[[46, 45, -13, -26, -12, -47, 36, 8, 2],
 [-35, 8, 29, -11, 8, -36, 39, 34, 27],
 [36, 7, -27, -3, 22, 0, -39, 33, 24],
 [-7, 9, -39, 10, 0, -5, 12, -23, 38],
 [1, 2, -7, 12, -24, -45, 22, -45, -7],
 [26, 28, 14, 23, 27, -19, 37, -34, 14],
 [37, -2, 31, -22, 37, 31, -17, 36, 32]] out 31

[[3, -3, 4, 0, -10, -3, -2, 47, -28, 48, -6, -8, -1, -27],
 [-4, -4, 7, -21, -9, -16, -12, 54, -20, 34, 2, -17, -7, -19],
 [-1, -4, 6, -10, -10, -10, -7, 51, -25, 42, -3, -13, -4, -25],
 [1, -3, 5, -5, -10, -7, -5, 49, -26, 45, -5, -11, -3, -26],
 [7, -2, 4, 9, -10, 4, 2, 44, -29, 50, -9, -2, 1, -28],
 [-2, -4, 6, -16, -9, -13, -9, 52, -23, 38, -1, -15, -6, -23]] out 6

[[3, 1, -28, 35, -12, -48, -7, 12, 5],
 [3, -1, -33, 41, -12, -49, -13, 15, 4],
 [5, 1, -26, 28, -12, -44, -7, 14, 5],
 [2, 1, -13, 17, -7, -26, -1, 4, 3],
 [-5, -2, 30, -36, 14, 55, 5, -12, -6],
 [-1, 2, 16, -19, 4, 18, 10, -9, -1],
 [8, 3, -31, 31, -17, -61, -4, 18, 8],
 [4, -1, -32, 34, -13, -46, -13, 19, 4],
 [1, 2, -5, 11, -3, -15, 3, -3, 2],
 [0, 2, 21, -29, 5, 25, 11, -7, -1],
 [0, 4, 5, 5, 1, -9, 13, -13, 3],
 [5, 3, -24, 29, -13, -49, -2, 10, 6]] out -24

[[7, -31, -25, 6, -4, -7, -7, 4, 20, 36, 28, -1, -14],
 [-9, 12, -8, -34, 20, 18, 36, 14, -16, -5, 15, -26, -21],
 [-30, 7, -21, 24, 15, -32, -32, 11, -27, 2, 25, 3, -3],
 [23, -29, -8, 28, -49, -2, -9, 8, -8, 22, -24, 7, -11],
 [36, 0, -1, 17, 17, 19, -6, -10, -11, -11, 7, -29, 33],
 [-11, -20, -4, -33, 0, -3, 24, 9, 5, 3, -7, -42, 22],
 [-19, -15, 19, 20, 15, 34, -22, -18, 5, -14, 14, -19, -2],
 [8, -20, -15, -1, -4, -13, 26, -36, 6, -22, 27, 28, 24],
 [23, 28, 4, 15, 0, 13, 11, -2, 32, 11, 21, -16, -21]] out 4

[[-8, 29, -7, -6, -11, -10, -10, 9, 9, -13, 0, 15, -7],
 [-5, 36, -20, 9, 19, 2, 21, 24, 13, 23, -24, 8, 1],
 [12, 38, 4, 1, -4, -9, 20, -17, -2, -7, 7, -10, -15],
 [1, 41, -22, -14, 5, 4, 22, -8, -8, 6, -4, 17, 4],
 [-5, 43, 8, 0, 5, -15, 4, -9, 7, 8, 2, -10, -2],
 [-32, 27, 21, -6, -3, -11, -10, -37, 10, 21, 9, -27, 2],
 [44, 3, -10, 17, 20, -23, 8, 31, -4, -18, -12, 18, 1],
 [2, 28, -21, -8, -7, -13, 7, -31, -2, 1, -9, 13, -2],
 [-15, 41, -14, -28, -46, 2, -8, -17, -2, -39, 19, 24, -22],
 [-18, 36, 4, -20, -10, 7, 2, -6, -3, -5, 16, 2, -4],
 [-5, 35, -11, 8, -12, -1, 20, -10, 13, 2, -10, -7, -24]] out -11

[[25, -11, 11, -26, -27, -15, 6, 17, -11, -39, -13, 28],
 [-11, 16, 38, 2, 16, 16, 22, -13, 10, 4, -27, 25],
 [3, -12, 4, 5, -9, 5, -20, 0, 32, 43, 31, -39],
 [24, -11, 14, -22, -26, -9, -7, 17, 3, -11, -1, 11],
 [-8, 17, 30, 2, 10, 13, 13, -10, 14, 14, -13, 5],
 [-25, 3, 4, 17, 13, 5, 30, -19, -3, -15, -5, 5],
 [1, -2, -18, 3, 20, 12, -12, 14, -6, -8, 14, 8],
 [17, -14, 14, -10, -18, -1, -21, 6, 26, 27, 14, -17],
 [14, -15, 9, -4, -10, 3, -27, 4, 33, 42, 25, -31],
 [12, -12, 12, -3, -13, 2, -27, 4, 36, 47, 26, -35],
 [-14, 33, 35, 2, 24, 30, 7, -5, 16, 15, -28, 27]] out 35
